Facts:
bolon | Θ fubis | π broskugu
brala | Θ vubipil | Ξ tradam,refol | π makle
bratrak | Θ vaner | π ledak
brenel | Θ flufil | Ξ tuplo,goklar | π kligas
brepluk | Θ diskodran | π brukle
broskugu | Θ tebek | π kligas
bruflos | Θ plitrom | Ξ klunas | π gibruk
brugogem | Θ droflem | π brukle
brukle | Θ refol | π makle
brutor | Θ sali | Ξ gidi | π dezi
damun | Θ gidi | Ξ brutor | π dezi
dezi | Θ zaflu | π kligas
diskodran | Θ zisar | Ξ migri,zisar | π brukle
drege | Θ lobis | Ξ gunaflal,plotri,fenul | π ledak
dritil | Θ plitir | Ξ gresin,plitir | π liple
droflem | Ξ diskodran | π brukle
drostim | Θ plotri | π ledak
druna | Θ gerukles | Ξ gado | π kladuk
duges | Θ truzan | Ξ fekal | π grisken
fekal | Θ zedo | π grisken
femum | Θ skurun | π vaner
fenul | Ξ fibram | π ledak
fibram | Θ fenul | Ξ drostim,drege | π ledak
flufil | Ξ zaflu | π kligas
fubis | Ξ grevom | π broskugu
fumus | Θ druna | π kladuk
gado | Ξ fumus | π kladuk
gerukles | Θ gado | π kladuk
gidi | Ξ nufla | π dezi
goklar | Θ neflo | π kligas
grastigrer | Θ zapar | π vubipil
gresin | Θ mavuflem | Ξ dritil | π liple
grevom | Θ skili | Ξ skili | π broskugu
grisken | Θ dezi | π kligas
grudrur | Θ brugogem | π brukle
gruski | Θ fekal | Ξ zedo | π grisken
gunaflal | Θ bratrak | π ledak
klunas | Θ vabram | Ξ plitrom,lugras | π gibruk
kosos | Θ brenel | π kligas
ladram | Θ toda | π makle
liple | Θ nimugra | π gibruk
lobis | Θ fibram | π ledak
loskil | π vaner
lugras | Θ pono | Ξ plitrom | π gibruk
mavuflem | π liple
melevas | Θ skuze | π kosos
migri | Θ brepluk | π brukle
neflo | Θ grisken | π kligas
nikepun | Ξ tugan | π lobis
nimugra | π gibruk
nufla | Θ brutor | π dezi
paplus | Θ vaflel | Ξ brepluk,setak | π brukle
plekis | Θ gruski | π grisken
pligon | Θ gunaflal | π ledak
plitir | Θ gresin | π liple
plitrom | Θ voku | Ξ bruflos | π gibruk
plotri | Θ pligon | Ξ gunaflal,pligon | π ledak
pono | Θ klunas | π gibruk
refol | π makle
sali | Θ damun | π dezi
setak | Θ paplus | Ξ diskodran | π brukle
sevi | Θ duges | π grisken
sigagru | Θ tegi | Ξ skurun | π vaner
skamubrer | π vubipil
skeklun | Θ grastigrer | π vubipil
skili | Θ bolon | π broskugu
skurun | Θ trigre | π vaner
skuze | π kosos
tebek | Θ tuplo | Ξ flufil | π kligas
tegi | Θ loskil | π vaner
tesal | Θ tradam | Ξ tradam | π makle
toda | Θ brukle | π makle
toplo | Θ nikepun | Ξ tugan | π lobis
toran | Θ melevas | Ξ melevas,skuze | π kosos
tradam | Θ ladram | π makle
trigre | Θ sigagru | π vaner
truzan | π grisken
tugan | Θ toplo | Ξ toplo | π lobis
tuplo | Θ kosos | Ξ neflo | π kligas
vabram | Θ liple | Ξ voku | π gibruk
vaflel | Θ migri | π brukle
vaner | Θ drege | π ledak
voku | Θ lugras | Ξ vabram | π gibruk
vubipil | Θ tesal | π makle
zaflu | Θ broskugu | π kligas
zapar | Θ skamubrer | π vubipil
zedo | Θ sevi | π grisken
zisar | Θ grudrur | Ξ vaflel | π brukle

Known rows:
[ 5 -8 -5  2  1  1  7  1  7 -5 -8 -5  7 10 -1 -6  5  1  1  5 -5  1  0 -4
  3  8  4]: sali
[ -8   5  15  12   9  -3  11   7 -12   4   4  -6 -11   0   7   7 -11  -7
 -18 -12  34 -12  11   3 -16   2   1]: kladuk
[  5   5   7  -4  -1  -7 -10   2  -1   7 -15   3 -27 -14   1   4 -13  -8
   4 -15  18   0  -2   6 -15  -3   5]: ledak
[ -6   7   3  -5 -12  -2  15  -9 -12   1   3  -2  -2 -15   6  -9  -8 -15
   0   2   8  -3   2   7   8 -35  -5]: grudrur
[ -7  -5  -3 -20 -15 -12   5 -11 -25   5   1 -11  -6 -42  -3  -5 -21 -14
  -3 -14 -20  -3   9  17  -2 -52  -2]: flufil
[-22  -9  10  -9   1  -8  -9 -12 -30  12  -2   1  -4 -15   5  -5 -11 -10
  -4  -9  -5 -11  10  -4 -13 -25  -2]: broskugu
[  7 -10  -3   5   8   1   4   1   0  -1   0  -8   5   1   1   4  -1  -1
  -6   2   1  -1  11  -1   0   6   1]: gado
[ 12  -2  -2   8  12   0   2  -1  18   4  -5   0  -8  12 -12   7   8  14
   8   7   2   7 -14  -8  -4  38  15]: tugan
[ -1  -3  10 -22 -10   5   9   1  -3   7  13  -4  -5 -32  -3   1 -19 -22
  -2 -21  -1   2  -4  35   2 -44  -5]: fibram
[ -8  -5  -3 -12 -10 -11   6 -12 -14   2  -5 -17  -7 -18  -4   0  -9  -5
  -8 -11  -8   2   9   3  -6 -25   1]: tuplo
[  3   2  -2   3  14   6  10   2   9  -3   6  -8   2  14   2   9   1  12
  -3   9   6  -1  -5 -11   5  31   2]: druna
[  8   1   7  11   4  14  13  14  21  -3   7  -1   3  16 -10   8  17   8
   5 -10   8  -1 -24   6   2  22   5]: drostim
[-2 -9 -9 15 12  4 -5  9  8 -1 -7 -8 10 20 -8 -2 15  2  7  9 -5  1 -9 -3
 -3 25  1]: nufla
[ -5   4  -3 -13  -2  -4   6 -11 -10  -1  -4  -6  -7  -7  -7   6 -12  -4
 -11   1 -11   3   3   6   0 -14  -3]: tebek
[ -6  10  -5  -5  -4  -4   4  -1  -6   4   3  -6   2  -3  -5  10 -10  -7
  -7  -2  -8  -2  11   9  14 -15  -6]: duges
[10  4 -1  2  2  3 -6  0  9 -4  8  3  0 -3 -5  3  5 10  9  0 -7  4 -4 -5
  2 13 10]: trigre
[ -9   8  18  15   4  -1  -8   5 -13   4  -8   7 -11   5  15  -7  -6 -15
   5  -9  26  -4  -7 -10  -8  -7  -7]: makle
[-23  -5  -1  16 -11  10   5  -9   8   5   5  20   7  13  -5   0  19  10
  -4  14   3  -1 -16 -26  12  14   8]: vaflel
[ -6   7 -18   5   1  -1  -4  -1   3   1  -2   0   9   2   2   3  -8   3
  -7   3  -6   0   7  -7   8  -3  -9]: sevi
[ 2  7  4 10 -3 -5 13 -2 -3 -2  2 -5 -2  1  3 -8 -3  1  2  5 12 -1  5  3
  4 -4  1]: ladram
[  0  -5   1  -9  -2  -5  -7   2  -5  -4   5   3   2   1  -4  -3   1  -6
   0   4  -8   5   4   4  -4  -8 -13]: pono
[ 17   2  -5  -4   5   2  14  10  -6 -14  -2   4   6  17 -14 -11  20  11
  11  16   4   1 -12  -8   0  36   1]: plitrom
[ -8   3  14 -34 -24 -31 -17   6 -26   8  -5   7 -15 -27   9  -4 -24  -6
  -3 -12   8  -1   7  22 -18 -41 -15]: liple
[10  6  0  2  6  2  9  6 15  5 -5  0 -3 12 -7 12  2  4  1  2  2  4 -9 10
  1 29  8]: toplo
[ -3  -7   1 -21  -8  -9  -4   6 -20   5   7  -2   2 -19 -10   0  -9  -9
  -5  -4 -15   5  14  24  -4 -41 -15]: nimugra
[-10  -3  -3  21  -8  11  -5 -10  -3   1  10  11  11   5   1  -8  11   9
   1 -11   5   4   2   6   6 -35   5]: brepluk
[ 12   5 -11   3   1  -2  -4   9   3  -5   4  -1   5  16  -3   8  10  14
   1   5   1   2  -6   5   3  14   1]: plitir
[ -4  -6  -6   0  12   7  -8  -7  -4  -1   1   1  12   5   4   3  12  -7
  -4   4 -11  -8   4 -13   5  -4   2]: bolon
[12 12  2 10  5  0  0 -6  8 -5 -1 -3 -5 16 11 -1  0  0  5  5  6  4 -7 -6
  3 15 -2]: tesal

Rows:
[ 14   0  -2  -3  -1  -3   3  -4   7   8  -1  -5 -10 -10  -9   6  -3   6
   0   0   0   7  -2   5  -2   2  13] -> bratrak
[-21 -10  10 -22 -13 -10 -10  -9 -23  12   0   1  -9 -39   9 -12 -25 -12
 -12 -17   3  -5  16  13 -19 -35  -9] -> kosos
[ 11   0  -4 -13   8  -7 -13   5   9 -13  -2   2   8  18   7   3   9   2
   2   7   3   0  -2  -1   2  16  -3] -> dritil
[ 11  15   1  20   6   4  15   6  14  -7 -12  -1   0  26   5  -2   9   6
   6  12  16   4 -12 -14   2  34   8] -> skeklun
[ 16   2  -3 -10  19   8   1  13  -2 -15  -3   7   5  14 -16 -11  20  15
  10  19  -8   5 -19 -19   4  48  -4] -> bruflos
[ -3 -11  12  12   1   0  -5 -12  13  -6   0   8  -3  20  10   1  11  10
  -2   5  18  11  -9 -14   5  -3  11] -> paplus
[ 18   2  -1 -27   7  -2   9  10 -24  -8  -2   3   2  -6 -11  -4   0  -3
   7   8 -16   6   2   3  -1   2  -8] -> klunas
[-7 -5 -6  3 -8 -3  6 -4  0 -4 -5 -8 -7 -3 -9 -3 -8 -4  1  3 -7  5 -6  7
 -4  6  5] -> gidi
[-11   8 -15  -4 -10   0  -2   2  -5   6   4  -2   4 -13  -1   6 -17  -4
  -3  -4 -17  -3  18   7  11 -20 -15] -> truzan
[  0  -2  -1  -1   2  -4   4  -6   7  -6 -14  -8  11  13   7  -1  -3  -1
  -4   8  -9   1   4   4   3 -13   3] -> damun
[  3   6   2   0   8   0   2   3  19  -6 -10  -5   7  33  16   9  -2   9
   3  17  13   7   3 -19   1  23   5] -> brala
[-21 -13  14  10  -8  -9  -4  -5  -9  -1 -19   6  -4  -7   7 -22  -9 -11
  -1  -9   3  -4   3  -3 -16  -1   0] -> dezi
[-21   1   4   4  -3  -9 -12  -2 -18   0 -10   0  -4  -6   5  -1  -4 -14
  -9 -12  15 -10   0  -8 -11  -1  -7] -> kligas
[ 22   4   1 -17   2   1   8  11 -15 -17   0  10   5   1 -12  -9   9   3
   4   6 -16   2   2  -1   0  18  -4] -> lugras
[  6   5  -2  21  16   8  16  12   7   1  11 -11   4  20  -5  11  11   9
  -3   8   7  -5   1  -2   2  41   6] -> fumus
[  3  -3  -5 -16  -1  -6 -11  14  -8  -1   1  -4   6  10   0  10   5   3
   0   2  -2   3   2  13   2  -8  -6] -> mavuflem
[-1  0 -4 12  4  0  6  3  2 -3 -6 -7  1 16 -4  4 14  7  0 -4 -3 -3 -2 -5
 -1 26  3] -> neflo
[-11  -5   6   7 -16   7   3  -4  -1  14   6  13   8  -7  -4   4   9 -15
  -8  -3  -1  -6   4   2  12 -29   0] -> diskodran
[ -7 -12   2  19 -11  10  -3  -8  10  10  12  18  -1  -1  -7  -2  22  -1
  -2   1   0  -1  -6 -17   9  -8  10] -> migri
[ -2  -1  19 -17  -8 -17  -3  -7  -9  24  -8   7 -21 -34  -1   1 -33 -10
   3 -20  13   4  11  20 -24 -22  -1] -> lobis
[ -5  11  21  29  11   3 -11   7   2   3 -14  11  -8  14  18 -15  -5   1
   7  -2  21  -2  -3 -14 -15  24   0] -> vubipil
[ 5  6 -9  9  0  0  8 -3  6 -6 -5 -3  7 13  0 -5  8  6 -2 10  8 -3 -5 -7
 -2 29  3] -> melevas
[ 16  -5  -5 -14  -2 -11 -11   6   5  -9  -4  -2   0   5   3   5   6   6
   2   2  -2   5  -2   3   1   4  -2] -> gresin
[-14   4   2   6 -13  -2   1  -2  -5  10  -2  -5  -3 -20   6  -4  -9  -2
   2  -6  -6  -1  13   5   3 -28  -5] -> refol
[-20 -13   5  -5 -18   6   1 -10  -5   6  -2  20   8 -15   1   0   3  -9
  -6   1  -7  -4  10 -11   4 -36   2] -> zisar
[-26   2  17  -3 -10  -2  -7  -8 -21  13   5  15 -11  -9  23 -11 -16 -16
   4  -5  20  -4   7  -4  -2 -31  -9] -> brukle
[ -8  -6   4  26  -8  11  -2  -6  18  -2   8  16   4  16   2  -7  20   4
   2   4  13   0  -9 -19  11  14   9] -> setak
[-11   0  18  -1 -11 -23 -13   8 -13  -3   1   5 -16   5  -3   1  -4  -8
  -3  -5  17   7  -2   3 -23  -9 -18] -> gibruk
[ 12  -1  -5 -13   6  -5   2  -4  12   5 -13  -1  -4  11  -1   6  -8   9
  -1  10   4   4  -1   1  -2  14   5] -> nikepun

The same things again, as new rows of numbers:
Known rows:
[ -8   8  -3  -5  15   3 -17   3  19 -17  19  10 -23 -23   1   5   4   2
  12  -5 -11   4   1  12  13]: tebek
[ 12   4   3  22   3  -1 -35  25   7 -17  20   4 -14  -3   7   3   4 -12
   3  -7 -14  50  -1  -1  -3]: plotri
[ 12  -3   9  18   2   2 -32  24  -1 -12  12  -5 -12 -10   4   3  -5  -9
  11  -6  -8  44   8   1   2]: neflo
[ 21   2  16  19   6   7 -12  45   5 -12   7  -4  -3  -3  10  10   4 -28
  16   7  -4  53  -1   2   0]: dritil
[-21   7 -13 -14  19   7  -5 -11  21 -29  20  14 -31 -32   5  16   6  10
   2   6   0  -6  -6  10  16]: brugogem
[  9  -4   2  10   9   2 -27  14  -5 -20  16   0 -15 -14   7  15  -6  -8
  -2   1  -6  41   1   1   2]: vaflel
[-10   3  -7 -13  21  -1 -11   2  13 -24  19  14 -25 -21   5  18   1   4
  -1   2  -7   9  -4  14   9]: zisar
[ 14  -6  14  17   8  -8 -12  32   2 -12  12   1 -12  -8  -6  15   7  -9
   6  -5  -6  48   1  -8  -1]: plitrom
[  3  -1  -1   4  10   0 -25  13   0 -21  17   2 -18 -17   8  15  -6  -4
   0   3  -5  34   3   4   6]: migri
[ 13  -9   2  16   5  -2 -16  21   5 -17  14  -3 -20  -8  10   6  -2 -11
  10  -8  -7  36   1  -2   8]: gerukles
[ 21  -3  12  24   0   2 -36  27  -6 -13  13  -7 -11  -7   4   2  -7 -15
   9  -7  -9  50  11   1   1]: goklar
[ -8  -7   2  16  -9  -2  -8  14  11 -28  28   2 -26  -8   2   7  11  -3
   6   3  12  30   5  18  -3]: ledak
[ -6  -9   2  -6  10   6  -5  -4  20 -22  16  20 -12 -33   2   5  15   6
  15  -9  -2  14 -14   9  13]: vabram
[-14   5  -6   0  10   6 -12   4  24 -14  17   5 -21 -26   2   9   0   7
   8  -6  -7   4   4  15  15]: truzan
[  8  -1   5  17   4   5 -23  19  11 -11  14  -4 -12 -14   3   5  -5  -3
   8  -8  -7  36   8   6   5]: fekal
[ 23 -11   7  25   0  -6 -24  32  -3 -16  12  -8 -17  -2   8   2  -4 -19
   8  -9 -10  50   2  -4   1]: fumus
[ 21  -8  16  23   9  -6 -21  36  -1 -11  13  -2  -7  -4  -5  12   6 -14
   5  -4  -7  54   5  -8  -3]: bruflos
[  4   4   8   4   7  -6  -9   0  10 -18  15   7 -21 -16  -3  -4  -1 -14
   5  -1 -18  16   1  14   5]: gidi
[-15   3   2   7   4   2 -12   8  13 -23  19   8 -23 -18   9  12  10   1
   2  -5 -11  16   1   6   7]: loskil
[-22   6 -18 -27  27   3  -4  -9  24 -31  24  20 -29 -31   5  20   9  11
   2   3  -4 -12  -4  19  18]: droflem
[ 20  -4  14  16   1   2 -28  30  -4 -14  15  -3 -11  -6   5   6  -9 -17
  -2  -6  -7  57  -2   0  -1]: brala
[-31  13 -13 -23  22   5   2 -12  36 -21  19  21 -34 -35  -2   5  13  11
  10  -4  -9 -28  -3  23  20]: flufil
[ 15  -2  12  19   3   0 -28  21  -3 -15  11  -6 -15 -11   4   2  -4 -12
   9  -6  -8  43  10   3   3]: skili
[ 13   2   9   9  -2   8 -32  13  -9 -16  24  -6 -20 -13  -2   1   5  -4
  11   5  -4  18   2  13   5]: dezi
[ -3  -5  -6 -15  24  -2 -17  12   9 -25  25  11 -18 -15   7  18   1  -1
   0   0  -7  17   3  13   5]: diskodran
[-14  -1  -2  10  -4   5 -11   4   9 -24  28   2 -23 -12   5  14  17   6
   2   0  -7  10  -5  16   1]: vaner
[  9  -3  -1   5  10  -6 -12  19  11 -18  14   4 -21 -10   6   3   1  -9
   9 -10  -6  29  -4   2   5]: gado
[-20  -1 -13  -1   0   4  -1   1  20 -23  28   7 -28 -16   4  14  18  11
   8   1  -4  -7 -10  16  10]: lobis
[  2 -11   5  16   3  -1  -2  11  12 -20  29   0 -18 -15  -2  11  12 -11
   8   6  21  29   3  14   8]: gibruk

Rows:
[-10  -7  -6   0  10   6   5  -6  19 -16  30   6 -19 -24  -2  18  20   2
   7   7   4  -8  -9  16  17] -> liple
[ -4   4  -2  -1  10   6 -13   8  15 -23  17   6 -23 -23   4  14   3  -1
  -1  -4  -3  16  -5   7  15] -> toda
[ 10 -14  -5  15  -2  -8  -3  15  10 -23  22   0 -30  -6   1   2   3  -6
  13  -3  22  29   2  14   9] -> kladuk
[ 15  -6  11  22   5   3 -16  27   4 -14  14  -4  -7 -13   7  14   6 -20
   7   1  -4  44   3  -2   6] -> plitir
[ 16  -4  11  11  -9   8 -29  29  -4 -16  23 -12 -16  -4   1  15  -3 -12
 -10  -7   4  42  -5   9   8] -> vubipil
[-18   6 -13 -10  17   4  -9  -7  17 -25  17  12 -28 -28   4  17   4   6
  -1   5  -3   3  -5  11  18] -> grudrur
[ -2   2   0   9   9   4 -14  13  18 -12  16  -2 -16 -20   3   8  -4   2
  10  -7  -8  20   7   8  11] -> sevi
[ -2   3   1   2   8   6 -20  13   8 -20  17   3 -22 -18   6  12   0  -5
  -2  -6  -6  24  -2   5  12] -> ladram
[ -1   4  -4   2   9   1 -15   7   5 -21  18   6 -22 -19   5  16  -3  -2
  -1   4  -5  24   0   4   9] -> brepluk
[-23  12 -11 -18  20   4  -3  -8  30 -22  19  18 -31 -34  -2   5  13  11
  13  -3  -7 -18  -2  21  20] -> brenel
[-21   3 -10  -6  18   2   2 -10  29 -24  21  12 -25 -34   2  16  17   1
   5   0  -2 -10  -2  11  21] -> nimugra
[-13  16 -13   4  12   2 -19   0  26 -19  28  20 -27 -18   5   4  16   1
   5  -7 -11  11  -4   4   8] -> drege
[  0   3   3   8   7   3 -19  10  11 -17  15   1 -21 -19   2   2   1  -4
  11  -1  -9  17   7   7  10] -> zaflu
[ -1  -3   3  11  11   2 -12  11  14 -17  17   4 -17 -22   3  12   7  -8
   5  -2  -5  22  -1   3  12] -> pono
[ -1  -6  -1   8  -3   1 -14  16   9 -23  27   0 -26 -12  -3  12  -1  -5
  -5   7  20  33   4  19   9] -> makle
[ -7   2  -2   2  12   3 -13  13  25 -13  17   6 -18 -20   3   8   0   4
  10 -10  -8  14   2  14  10] -> duges
[ 16 -15  15  11   4   3 -17  15   6 -17  15  11  -3 -21   4   1   4  -5
  12  -9  -1  42 -10   3   3] -> voku
[ 22  -6   5  17   6  -8 -21  30   3 -16  16  -1 -16  -4   6   2  -1 -15
   6 -11  -8  45  -4   1   5] -> druna

